Below are the code and all the weights of a small trained network. Each question names an input and a target symbol and asks about switching units off, where a switched-off unit gives its printed mean instead of its output.

import numpy as np


def w(rows, s, z=0):
    codes = np.array(rows[::2]) - 128.0
    scale = np.full(codes.shape[1], s)
    scale[-1] = z or s
    return codes * scale


def f(y):
    return np.maximum(y, 0)


def softmax(a):
    e = np.exp(a - a.max(-1, keepdims=True))
    return e / e.sum(-1, keepdims=True)


def log_softmax(a):
    a = a - a.max(-1, keepdims=True)
    return a - np.log(np.exp(a).sum(-1, keepdims=True))


def net(x, mask):
    ids = ['ΓΞΨβδεζθλμπτω'.index(c) for c in x.split()]
    T = len(ids)
    res = E[ids] + P[:T]
    u = 0
    for l in range(2):
        r = res
        for j in range(3):
            rows = slice(3 * j, 3 * j + 3)
            q, k, v = (r @ M[l][rows].T for M in (Q, K, V))
            z = softmax(np.where(np.tri(T) > 0, q @ k.T / 3**0.5, -1e9)) @ v
            o = O[l][rows]
            res = res + np.where(mask[u + j], z, o[:, -1]) @ o[:, :-1]
        u += 3
        y = f(res @ A[l][:, :-1].T + A[l][:, -1])
        res = res + np.where(mask[u : u + 4], y, B[l][:, -1]) @ B[l][:, :-1]
        u += 4
    return log_softmax(res[-1] @ U[:, :-1].T + U[:, -1])


Q, K, V, O, A, B = {}, {}, {}, {}, {}, {}
E = w([
[116,52,187,218],'Γ',
[117,77,171,168],'Ξ',
[1,77,96,57],'Ψ',
[71,104,158,137],'β',
[106,186,152,134],'δ',
[138,187,145,89],'ε',
[76,143,149,146],'ζ',
[120,220,143,110],'θ',
[126,149,146,101],'λ',
[138,178,162,145],'μ',
[94,173,141,123],'π',
[107,124,149,118],'τ',
[124,131,169,171],'ω',
],0.013)
P = w([
[117,119,167,90],'0',
[101,150,9,166],'1',
[55,144,142,190],'2',
[143,134,213,114],'3',
[161,96,33,206],'4',
[50,102,165,238],'5',
[160,144,252,120],'6',
[178,105,29,215],'7',
[43,138,156,249],'8',
],0.018)
Q[0] = w([
[88,134,163,132],'0.h1',
[67,112,148,64],'0.h1',
[130,154,250,101],'0.h1',
[97,135,78,70],'0.h2',
[87,171,169,176],'0.h2',
[178,116,93,99],'0.h2',
[71,128,175,109],'0.h3',
[128,137,150,121],'0.h3',
[160,121,140,128],'0.h3',
],0.013)
K[0] = w([
[102,136,154,132],'0.h1',
[56,125,143,80],'0.h1',
[140,101,164,55],'0.h1',
[96,111,70,104],'0.h2',
[125,148,254,49],'0.h2',
[149,134,36,96],'0.h2',
[161,110,128,107],'0.h3',
[169,122,115,119],'0.h3',
[155,120,86,137],'0.h3',
],0.012)
V[0] = w([
[82,144,134,159],'0.h1',
[50,123,191,127],'0.h1',
[103,153,193,162],'0.h1',
[70,156,82,91],'0.h2',
[116,53,169,11],'0.h2',
[208,116,126,141],'0.h2',
[92,160,101,188],'0.h3',
[153,132,140,164],'0.h3',
[95,142,41,192],'0.h3',
],0.011)
O[0] = w([
[132,150,146,167,213],'0.h1',
[179,189,170,160,252],'0.h1',
[130,208,214,154,232],'0.h1',
[156,218,137,169,35],'0.h2',
[216,48,124,209,220],'0.h2',
[122,109,62,29,74],'0.h2',
[42,164,148,97,216],'0.h3',
[111,105,117,105,134],'0.h3',
[1,193,100,106,150],'0.h3',
],0.0085,0.0041)
A[0] = w([
[204,182,154,81,2],'0.n1',
[91,58,60,205,173],'0.n2',
[65,204,68,111,112],'0.n3',
[218,169,143,2,191],'0.n4',
],0.009,0.0033)
B[0] = w([
[218,150,137,16,163],'0.n1',
[110,203,59,131,255],'0.n2',
[121,92,87,218,222],'0.n3',
[247,254,24,202,158],'0.n4',
],0.0085,0.0088)
Q[1] = w([
[186,112,125,152],'1.h1',
[143,126,161,106],'1.h1',
[131,136,132,132],'1.h1',
[135,112,219,168],'1.h2',
[104,120,156,106],'1.h2',
[158,128,3,92],'1.h2',
[151,154,151,169],'1.h3',
[81,168,126,199],'1.h3',
[191,117,158,92],'1.h3',
],0.021)
K[1] = w([
[150,112,179,148],'1.h1',
[200,106,108,149],'1.h1',
[104,114,137,150],'1.h1',
[165,127,246,39],'1.h2',
[112,113,159,125],'1.h2',
[110,123,21,231],'1.h2',
[193,67,193,147],'1.h3',
[147,161,189,9],'1.h3',
[200,118,85,180],'1.h3',
],0.014)
V[1] = w([
[94,65,144,144],'1.h1',
[147,69,164,207],'1.h1',
[168,43,5,182],'1.h1',
[108,112,195,126],'1.h2',
[103,86,166,156],'1.h2',
[93,185,122,96],'1.h2',
[90,120,175,100],'1.h3',
[103,171,73,75],'1.h3',
[91,185,133,199],'1.h3',
],0.013)
O[1] = w([
[145,166,129,63,105],'1.h1',
[134,81,88,83,180],'1.h1',
[249,70,156,72,239],'1.h1',
[187,167,97,128,107],'1.h2',
[162,153,112,117,107],'1.h2',
[157,72,119,154,117],'1.h2',
[122,203,137,95,95],'1.h3',
[107,107,200,139,1],'1.h3',
[30,153,98,143,124],'1.h3',
],0.012,0.022)
A[1] = w([
[126,93,49,94,130],'1.n1',
[137,129,12,47,55],'1.n2',
[170,176,89,146,6],'1.n3',
[175,73,168,196,99],'1.n4',
],0.011,0.017)
B[1] = w([
[73,174,94,128,250],'1.n1',
[110,94,185,151,250],'1.n2',
[73,130,187,3,161],'1.n3',
[102,163,153,139,232],'1.n4',
],0.016,0.021)
U = w([
[100,103,65,166,206],'Γ',
[54,57,161,137,109],'Ξ',
[90,194,69,122,104],'Ψ',
[159,114,143,121,180],'β',
[156,64,156,73,78],'δ',
[67,111,228,120,30],'ε',
[169,180,6,146,144],'ζ',
[140,160,129,147,174],'θ',
[93,165,156,95,139],'λ',
[191,161,7,80,202],'μ',
[250,90,63,127,133],'π',
[41,187,187,143,8],'τ',
[159,69,177,149,78],'ω',
],0.013,0.017)

Each question gives the input, a string of symbols that net reads in full, and the target symbol t.
The units are the heads (3 rows each of Q, K, V and O) and the neurons (one row each of A and B). Each row of codes is followed by its name. A weight is (code - 128) times the scale printed after its matrix; where a second scale follows, it is the last column's (O, A, B and U).
mask holds one flag per unit, layer by layer, with each layer's heads first. A switched-off unit (its flag False) gives its mean, the last column of its rows in O or B, instead of its output. The means were averaged over made-up inputs and are rounded, as every weight is.
A unit's drop is (log p(t) with every unit on - log p(t) with that unit switched off) / (log p(t) with every unit on - log p(t) with every unit switched off).
top k neurons: the k neurons with the biggest drops, biggest first
top k neurons in layer l: the k neurons of layer l with the biggest drops, biggest first
which heads matter: for each layer, one digit per head in row order, 1 if its drop is at least 0.15 and else 0, layers parted by /
input Ξ λ Ξ ω ζ λ Ψ, target δ: which heads matter : 011 / 011
input δ μ λ τ ε λ λ Ξ π, target Γ: top 4 neurons : 0.n4, 1.n2, 0.n1, 0.n2
input ω λ π λ τ θ, target Γ: which heads matter : 111 / 100
input Ξ ε δ Ξ ζ ε ω λ, target Γ: top 3 neurons in layer 1 : 1.n3, 1.n1, 1.n4
input Ξ ε β μ, target δ: top 2 neurons in layer 0 : 0.n2, 0.n1
input π Ψ Ξ λ, target ζ: top neuron : 0.n4
input λ β ε, target Γ: top 2 neurons in layer 0 : 0.n4, 0.n2
input π β Ψ ε, target ζ: which heads matter : 011 / 100
input ζ Ξ λ θ Γ τ Ξ λ, target Ξ: which heads matter : 110 / 000
input ε ε Ψ λ, target ω: top 3 neurons : 1.n4, 0.n4, 0.n1
input θ ω π ω ω ε Γ ζ θ, target δ: which heads matter : 110 / 110
input θ δ ζ Ξ ε λ, target λ: which heads matter : 110 / 111
input ω ε Ξ θ, target μ: top 2 neurons in layer 1 : 1.n2, 1.n4
input Ξ ζ ε Γ, target δ: top 3 neurons : 1.n2, 1.n4, 0.n2
input Ξ Ψ Ξ ω, target δ: top neuron : 1.n2
input λ Γ ε Ψ Ξ μ β δ Ξ, target τ: top 2 neurons in layer 1 : 1.n3, 1.n2
input ε β Ξ Ξ Ψ λ, target λ: top 3 neurons in layer 1 : 1.n3, 1.n2, 1.n4
input Ψ ζ Ξ π λ Ξ δ, target Ξ: top 2 neurons in layer 1 : 1.n2, 1.n1
input Ξ Ψ β Ξ ε ω, target λ: which heads matter : 010 / 111
input λ λ λ ω Ψ ε Ξ, target π: which heads matter : 011 / 010
input π Ξ λ ε Ξ Ξ Ψ ε, target Ξ: which heads matter : 110 / 000
input λ ε μ π Ψ β, target θ: top 2 neurons : 1.n2, 0.n2
input Ψ λ π ω λ π τ θ, target Γ: top 3 neurons : 0.n3, 1.n3, 1.n1
input Ξ ε Ξ ζ Ξ ε λ, target δ: which heads matter : 011 / 001
input δ λ μ δ Ξ π Ξ, target Γ: which heads matter : 011 / 111
